Below is a small trained network, with its code and all its weights. Each question gives an input and a target symbol and asks what happens when units are switched off, that is, made to give their printed mean instead of their output.

import numpy as np


def w(rows, s, z=0):
    codes = np.array(rows[::2]) - 128.0
    scale = np.full(codes.shape[1], s)
    scale[-1] = z or s
    return codes * scale


def norm(h):
    return h / np.sqrt((h * h).mean(-1, keepdims=True) + 1e-5)


def f(y):
    return np.maximum(y, 0)


def softmax(a):
    e = np.exp(a - a.max(-1, keepdims=True))
    return e / e.sum(-1, keepdims=True)


def log_softmax(a):
    a = a - a.max(-1, keepdims=True)
    return a - np.log(np.exp(a).sum(-1, keepdims=True))


def net(x, mask):
    ids = ['αγδεζλμξπστψ'.index(c) for c in x.split()]
    T = len(ids)
    res = E[ids] + P[:T]
    q, k, v = (norm(res) @ M[0].T for M in (Q, K, V))
    z = softmax(np.where(np.tri(T) > 0, q @ k.T / 2**0.5, -1e9)) @ v
    res = res + np.where(mask[0], z, O[0][:, -1]) @ O[0][:, :-1]
    y = f(norm(res) @ A[0][:, :-1].T + A[0][:, -1])
    res = res + np.where(mask[1:13], y, B[0][:, -1]) @ B[0][:, :-1]
    return log_softmax(norm(res)[-1] @ U[:, :-1].T + U[:, -1])


Q, K, V, O, A, B = {}, {}, {}, {}, {}, {}
E = w([
[92,136,130,156,120],'α',
[126,126,167,144,176],'γ',
[103,105,229,173,169],'δ',
[119,146,127,113,170],'ε',
[93,48,201,118,130],'ζ',
[85,141,109,167,145],'λ',
[150,7,155,134,140],'μ',
[146,100,149,103,119],'ξ',
[141,144,96,105,166],'π',
[149,173,100,124,121],'σ',
[111,99,80,153,170],'τ',
[112,104,75,122,112],'ψ',
],0.023)
P = w([
[116,133,101,100,30],'0',
[94,122,214,178,47],'1',
[145,155,55,85,129],'2',
[129,33,134,234,59],'3',
[141,176,54,74,145],'4',
[149,37,148,247,62],'5',
[124,188,55,72,157],'6',
[177,41,156,253,65],'7',
[111,188,67,73,150],'8',
[198,35,178,240,78],'9',
[123,172,65,85,161],'10',
],0.0062)
Q[0] = w([
[153,34,192,173,15],'head 1',
[69,88,1,95,190],'head 1',
],0.009)
K[0] = w([
[46,99,92,120,89],'head 1',
[246,86,138,196,127],'head 1',
],0.012)
V[0] = w([
[118,2,168,90,146],'head 1',
[186,141,174,202,158],'head 1',
],0.0047)
O[0] = w([
[79,7,175,83,211,175],'head 1',
[205,207,2,123,221,2],'head 1',
],0.0038,0.00058)
A[0] = w([
[154,192,204,62,155,68],'neuron 1',
[178,146,131,113,184,209],'neuron 2',
[116,197,181,88,138,20],'neuron 3',
[192,121,72,12,124,252],'neuron 4',
[134,88,215,147,115,159],'neuron 5',
[137,170,41,79,65,76],'neuron 6',
[157,163,100,144,209,61],'neuron 7',
[97,153,153,181,244,56],'neuron 8',
[119,159,165,160,57,122],'neuron 9',
[161,69,75,165,151,219],'neuron 10',
[188,148,155,170,96,75],'neuron 11',
[175,118,173,112,97,45],'neuron 12',
],0.011,0.0036)
B[0] = w([
[254,140,130,140,61,167],'neuron 1',
[120,169,118,116,41,186],'neuron 2',
[163,143,180,178,165,140],'neuron 3',
[5,88,44,165,185,254],'neuron 4',
[135,243,65,152,153,228],'neuron 5',
[136,139,232,51,110,193],'neuron 6',
[85,134,188,74,89,172],'neuron 7',
[119,51,41,53,160,200],'neuron 8',
[184,72,106,115,147,180],'neuron 9',
[196,194,194,116,97,203],'neuron 10',
[111,131,142,226,201,162],'neuron 11',
[145,79,65,153,109,165],'neuron 12',
],0.0076,0.0073)
U = w([
[143,184,113,135,223,58],'α',
[129,100,156,126,122,157],'γ',
[87,251,121,108,87,123],'δ',
[79,93,48,160,142,169],'ε',
[163,49,122,117,176,85],'ζ',
[152,181,186,132,125,238],'λ',
[75,192,118,206,75,2],'μ',
[176,174,56,152,87,12],'ξ',
[181,126,117,54,136,189],'π',
[79,130,192,141,188,228],'σ',
[117,105,141,132,31,95],'τ',
[84,108,185,154,97,156],'ψ',
],0.013,0.003)

Each question gives the input, a string of symbols that net reads in full, and the target symbol t.
The units are the heads (2 rows each of Q, K, V and O) and the neurons (one row each of A and B). Each row of codes is followed by its name. A weight is (code - 128) times the scale printed after its matrix; where a second scale follows, it is the last column's (O, A, B and U).
mask holds one flag per unit, heads first, then neurons. A switched-off unit (its flag False) gives its mean, the last column of its rows in O or B, instead of its output. The means were averaged over made-up inputs and are rounded, as every weight is.
A unit's drop is (log p(t) with every unit on - log p(t) with that unit switched off) / (log p(t) with every unit on - log p(t) with every unit switched off).
The circuit of an input: a set's keep is (log p(t) with only the set's units on - log p(t) with every unit switched off) / (log p(t) with every unit on - log p(t) with every unit switched off). Starting from the 12 units with the biggest drops (on a tie, the unit counted first), units are removed one at a time, each time the one whose removal leaves the highest keep (on an exact tie, the one counted first), for as long as the keep stays at least 0.8.
units of the circuit, in order: the units of the circuit, biggest drop first
unit that matters most: the unit with the biggest drop
top k neurons: the k neurons with the biggest drops, biggest first
drop of u: that unit's drop, to one decimal
input λ α ξ σ ξ ξ ζ ξ ε τ, target ζ: units of the circuit, in order -> [neuron 5; head 1; neuron 10]
input ξ ξ σ ξ γ σ σ τ, target ζ: units of the circuit, in order -> [neuron 5; neuron 10]
input ξ α λ ε ξ α σ τ σ σ τ, target δ: units of the circuit, in order -> [head 1; neuron 10; neuron 7]
input ξ σ σ ξ ε, target ε: units of the circuit, in order -> [neuron 4]
input γ ζ ξ τ λ ξ ξ ξ λ π, target δ: units of the circuit, in order -> [neuron 2; neuron 7]
input δ α ζ ζ σ σ ε ζ ξ σ λ, target δ: units of the circuit, in order -> [neuron 4; neuron 7]
input ξ σ ψ π, target δ: top 2 neurons -> [neuron 10; neuron 4]
input λ γ σ σ ψ, target δ: units of the circuit, in order -> [neuron 6; neuron 8]
input σ λ λ, target δ: units of the circuit, in order -> [head 1; neuron 4; neuron 6]
input ξ ξ λ ξ ε ε ξ τ α, target ε: units of the circuit, in order -> [neuron 6; head 1; neuron 5]
input λ μ τ ψ, target τ: top 3 neurons -> [neuron 10; neuron 4; neuron 5]
input α ξ ξ ξ, target ξ: top 2 neurons -> [neuron 5; neuron 4]
input σ ε σ ξ ξ λ π γ, target α: top 2 neurons -> [neuron 8; neuron 5]
input ξ ε σ ξ τ σ δ, target α: top 2 neurons -> [neuron 5; neuron 8]
input μ ξ γ, target π: top 2 neurons -> [neuron 8; neuron 4]
input λ σ ξ σ σ σ, target λ: top 2 neurons -> [neuron 6; neuron 4]
input α ξ ξ τ ψ γ, target α: unit that matters most -> neuron 5
input ξ α σ σ, target λ: drop of neuron 6 -> 0.4
input ζ π ζ λ ε ξ, target ξ: drop of neuron 5 -> 0.7
input σ σ ε, target δ: unit that matters most -> head 1
